Here is a tiny trained network, its code and every weight. The questions are about switching its units off for an input and a class, where a switched-off unit gives its printed mean instead of its output.

import numpy as np


def w(rows, s, z=0):
    codes = np.array(rows[::2]) - 128.0
    scale = np.full(codes.shape[1], s)
    scale[-1] = z or s
    return codes * scale


def f(y):
    return np.maximum(y, 0)


def log_softmax(a):
    a = a - a.max(-1, keepdims=True)
    return a - np.log(np.exp(a).sum(-1, keepdims=True))


def net(x, mask):
    res = np.array(x, float).reshape(1, 7) / 4 @ E
    y = f(res @ A[0][:, :-1].T + A[0][:, -1])
    res = res + np.where(mask, y, B[0][:, -1]) @ B[0][:, :-1]
    return log_softmax(res[-1] @ U[:, :-1].T + U[:, -1])


A, B = {}, {}
E = w([
[141,154,146,131,120,125],'x0',
[107,152,90,52,2,211],'x1',
[121,126,71,126,160,150],'x2',
[145,174,108,133,141,144],'x3',
[247,25,91,216,73,147],'x4',
[202,43,206,59,207,187],'x5',
[122,117,117,127,133,131],'x6',
],0.012)
A[0] = w([
[193,94,184,72,187,218,33],'n1',
[181,104,129,146,97,134,250],'n2',
[196,95,108,198,90,134,69],'n3',
[123,133,112,81,80,191,74],'n4',
[124,140,120,96,70,198,28],'n5',
[126,136,137,195,251,10,57],'n6',
[83,156,80,193,74,60,42],'n7',
[147,97,159,105,126,132,144],'n8',
[76,122,113,190,103,141,51],'n9',
[174,73,94,179,88,133,152],'n10',
[152,119,127,118,99,87,250],'n11',
[35,165,171,59,168,103,184],'n12',
[106,146,113,167,112,125,34],'n13',
[109,123,99,95,43,178,13],'n14',
[162,122,119,188,182,61,59],'n15',
[121,155,81,161,92,66,146],'n16',
],0.014,0.002)
B[0] = w([
[70,98,216,166,170,207,217],'n1',
[136,185,84,154,174,92,179],'n2',
[141,154,41,149,143,73,205],'n3',
[141,110,143,100,96,74,181],'n4',
[129,108,127,86,56,111,181],'n5',
[128,94,143,54,79,66,251],'n6',
[108,69,204,125,184,200,213],'n7',
[117,131,145,123,168,123,160],'n8',
[106,120,138,150,130,210,165],'n9',
[151,190,94,119,200,110,202],'n10',
[126,132,115,180,103,134,151],'n11',
[192,215,10,201,181,111,234],'n12',
[115,134,155,114,149,163,158],'n13',
[134,119,148,73,106,83,189],'n14',
[129,122,139,81,80,103,201],'n15',
[88,129,176,135,202,180,191],'n16',
],0.012,0.023)
U = w([
[166,151,10,187,173,101,241],'0',
[87,85,163,163,173,181,134],'1',
[135,94,102,40,67,72,4],'2',
],0.013,0.002)

Each question gives the input, the list of numbers given to net, and the class t.
The units are the neurons (one row each of A and B). Each row of codes is followed by its name. A weight is (code - 128) times the scale printed after its matrix; where a second scale follows, it is the last column's (A, B and U).
mask holds one flag per neuron, in row order. A switched-off neuron (its flag False) gives its mean, the last column of its row in B, instead of its output. The means were averaged over made-up inputs and are rounded, as every weight is.
A unit's drop is (log p(t) with every unit on - log p(t) with that unit switched off) / (log p(t) with every unit on - log p(t) with every unit switched off).
The circuit of an input: a set's keep is (log p(t) with only the set's units on - log p(t) with every unit switched off) / (log p(t) with every unit on - log p(t) with every unit switched off). Starting from the 12 units with the biggest drops (on a tie, the unit counted first), units are removed one at a time, each time the one whose removal leaves the highest keep (on an exact tie, the one counted first), for as long as the keep stays at least 0.8.
units of the circuit, in order: the units of the circuit, biggest drop first
k most important neurons: the k neurons with the biggest drops, biggest first
drop when u is switched off: that unit's drop, to one decimal
input [4,6,-8,3,-8,2,-8], class 0: units of the circuit, in order : n12
input [-1,3,-7,-6,-7,7,6], class 0: 2 most important neurons : n12, n7
input [2,-5,-1,3,3,5,-7], class 1: 4 most important neurons : n1, n12, n14, n5
input [-5,5,0,5,3,-5,-4], class 1: 2 most important neurons : n6, n7
input [2,-3,-8,-2,5,-7,6], class 1: 3 most important neurons : n7, n12, n16
input [8,-4,7,6,-2,-4,5], class 1: 2 most important neurons : n7, n16
input [4,0,6,-8,-2,-3,-4], class 1: 4 most important neurons : n3, n10, n2, n7
input [1,6,0,-5,-7,3,-6], class 0: 2 most important neurons : n12, n6
input [-4,-6,-7,3,5,-6,7], class 1: 2 most important neurons : n7, n12
input [-7,-8,5,-4,-7,4,0], class 2: 2 most important neurons : n6, n15
input [-5,-2,6,-4,0,1,0], class 2: 2 most important neurons : n12, n7
input [2,8,-2,-6,8,0,-3], class 0: drop when n6 is switched off : 3.5
input [0,5,4,-5,-8,-5,-5], class 0: drop when n12 is switched off : 8.8
input [5,-5,4,-1,0,3,8], class 2: units of the circuit, in order : n6
input [-4,-2,5,5,-2,-3,-3], class 1: drop when n11 is switched off : 0.0
input [1,-7,0,-4,-4,-8,-6], class 1: drop when n16 is switched off : 0.5
